[ 1.00  0.03 -0.36  0.68  1.05  1.74  0.67  2.45  1.29 -0.17 -0.29 -0.75
  1.55 -1.46  0.06 -0.84 -2.59 -2.03 -0.56  0.40 -2.08 -0.37  1.93 -0.82
 -4.17  0.77 -3.66  2.23 -2.02] => (93), M
[-2.24  2.42  1.26  1.49  1.67  0.99 -3.78  2.24  0.98 -0.26  1.79  0.13
  1.23 -2.77  0.92 -2.17 -2.06 -1.59 -0.34 -1.42 -2.63 -2.15  2.85  0.25
 -1.72  2.75 -2.09  1.12 -2.95] => (95), M
[ 0.83  1.14 -0.99  1.90  1.80 -1.78  1.63  2.00  0.62  0.23  0.40 -0.28
  0.43  0.07  0.24 -0.45 -3.92 -1.52  1.23  3.28 -0.27 -0.97 -1.20 -0.16
 -0.34 -0.65 -2.44  1.05 -2.76] => (93), A
[ 0.47  0.69 -0.65  1.87  1.35  1.48  2.64  3.01 -0.29  0.07  0.24  0.37
  0.73 -0.18 -0.43 -0.61 -2.26 -0.18  1.26  0.85 -0.32 -1.45  0.30  0.15
 -1.78 -0.24 -2.25  0.15 -1.11] => (93), A
[-0.81  1.65  0.03  1.96 -2.65  1.14  2.61  1.91 -0.59  0.35  0.61  0.24
 -0.43 -0.99  1.23  1.73 -2.26 -1.24 -0.76  0.25 -1.00  0.04  1.30 -0.32
 -1.16 -2.16 -2.76 -1.06 -0.74] => (93), A
[ 2.18 -1.36 -1.00  1.28  1.29  0.84 -2.16  4.13 -0.91  0.43 -0.97 -1.05
  0.42 -1.64  1.19 -1.87 -3.02 -1.57 -0.53 -0.38 -0.22 -0.58 -1.73  1.46
  1.70 -1.51 -1.06  0.88 -6.04] => (95), A
[-0.44  0.99  1.23  0.57 -1.30  0.72  0.84  2.33 -2.51  0.09  0.34 -1.51
  0.48 -0.64  0.37  0.44 -2.91 -0.73 -0.20  0.15 -3.71 -2.22 -4.16  1.33
 -0.72 -1.05 -2.33 -1.57  0.41] => (93), A
[ 1.13  0.46  0.80  2.33  1.75  0.76  3.09  4.60  0.86 -0.30 -1.86  1.23
 -0.40 -1.88 -1.59 -3.27 -6.78 -2.65 -0.11  2.60 -2.74 -0.31  2.74 -1.26
 -4.75  1.92 -1.07  2.24 -4.03] => (93), M
[ 1.48  0.88  0.62  1.92  0.87  1.23  2.08  3.06 -0.41 -0.33 -0.44 -0.42
  0.72 -1.28 -0.07  2.38 -1.00 -0.63  0.71  1.08 -0.23 -2.48  1.73 -0.02
 -3.70  0.23 -1.63  0.45 -1.16] => (95), A
[ 0.13  1.17 -0.05  0.84  1.20  1.40  2.02  3.92 -1.45 -0.40  0.97 -0.07
  2.24 -2.61 -0.91  0.89 -1.77  0.76  0.31  1.90 -0.65 -2.11  0.38 -0.38
 -2.05  0.85 -3.12 -2.44 -0.52] => (95), A
[ 1.22 -0.84 -0.07  2.10  0.82 -0.34  3.08  2.54  1.38  0.16  0.09  0.68
  0.56 -0.09  0.61 -2.39 -2.03 -0.56  0.14  0.02 -0.34  0.08  1.74 -0.30
 -2.53  1.97 -2.40  2.93 -2.54] => (95), M
[ 0.77  0.45  0.11  1.47  4.12  1.00  1.65  4.06 -0.38  0.12 -0.83  1.32
  1.80 -2.84 -1.79 -1.30 -3.25 -1.51 -0.57  0.91 -1.82 -0.58  0.90 -0.02
 -3.40  1.14 -3.00  0.83 -3.18] => (93), M
[ 0.17 -0.88 -0.28  4.28 -0.52 -0.66  2.49  4.46 -0.70 -0.09  0.20  3.21
  0.07  1.51 -0.38 -1.52 -4.21 -1.15  0.33  0.25 -0.49 -1.19 -2.30  0.76
 -0.27  0.68 -1.58  2.08 -0.48] => (95), A
[-0.76  0.90  1.22 -2.11 -2.04  1.66 -0.82  0.83 -2.31 -1.69  0.25 -0.14
  4.24 -2.86  0.92  5.07  2.66  1.62 -0.19  0.50 -1.26 -1.39 -4.33  0.47
  1.47 -1.83 -2.56 -3.22  2.02] => (93), A
[-0.08 -0.92  0.45  0.74  0.96  0.53  1.09  3.62  0.94 -0.26 -0.80  1.64
  0.74 -2.39 -0.30  0.37 -0.75 -1.29 -0.11 -0.75 -1.36 -1.16 -0.99 -0.52
 -1.00  0.83 -2.60 -0.03 -0.87] => (93), M
[ 0.69 -1.19  0.12 -0.03  0.77 -0.42 -0.25  3.74  1.30  0.90 -0.37 -0.58
  3.62 -2.38  1.02 -1.14 -3.57 -2.08 -0.88 -1.40 -0.28 -2.14 -6.65  0.31
  0.40  2.57 -3.83  1.21 -1.86] => (95), M
[-0.61  1.12  0.39  1.16  1.52  0.00  1.89  4.60  1.37  0.31  1.12  0.60
  1.18 -4.49  1.05 -0.39 -2.58 -2.55 -0.93 -0.67 -1.25 -1.67 -0.93 -0.14
 -1.21  1.09 -2.36  0.69 -1.79] => (93), M
[-0.90  0.01 -1.26  0.06 -0.37  0.49 -0.53  3.28 -2.11 -0.62  0.99 -0.93
  4.41 -1.91  0.49  4.42  2.15  2.27  0.61  0.74 -0.55 -1.51 -1.67 -2.11
  1.54 -1.62 -1.25 -3.89  2.18] => (95), L
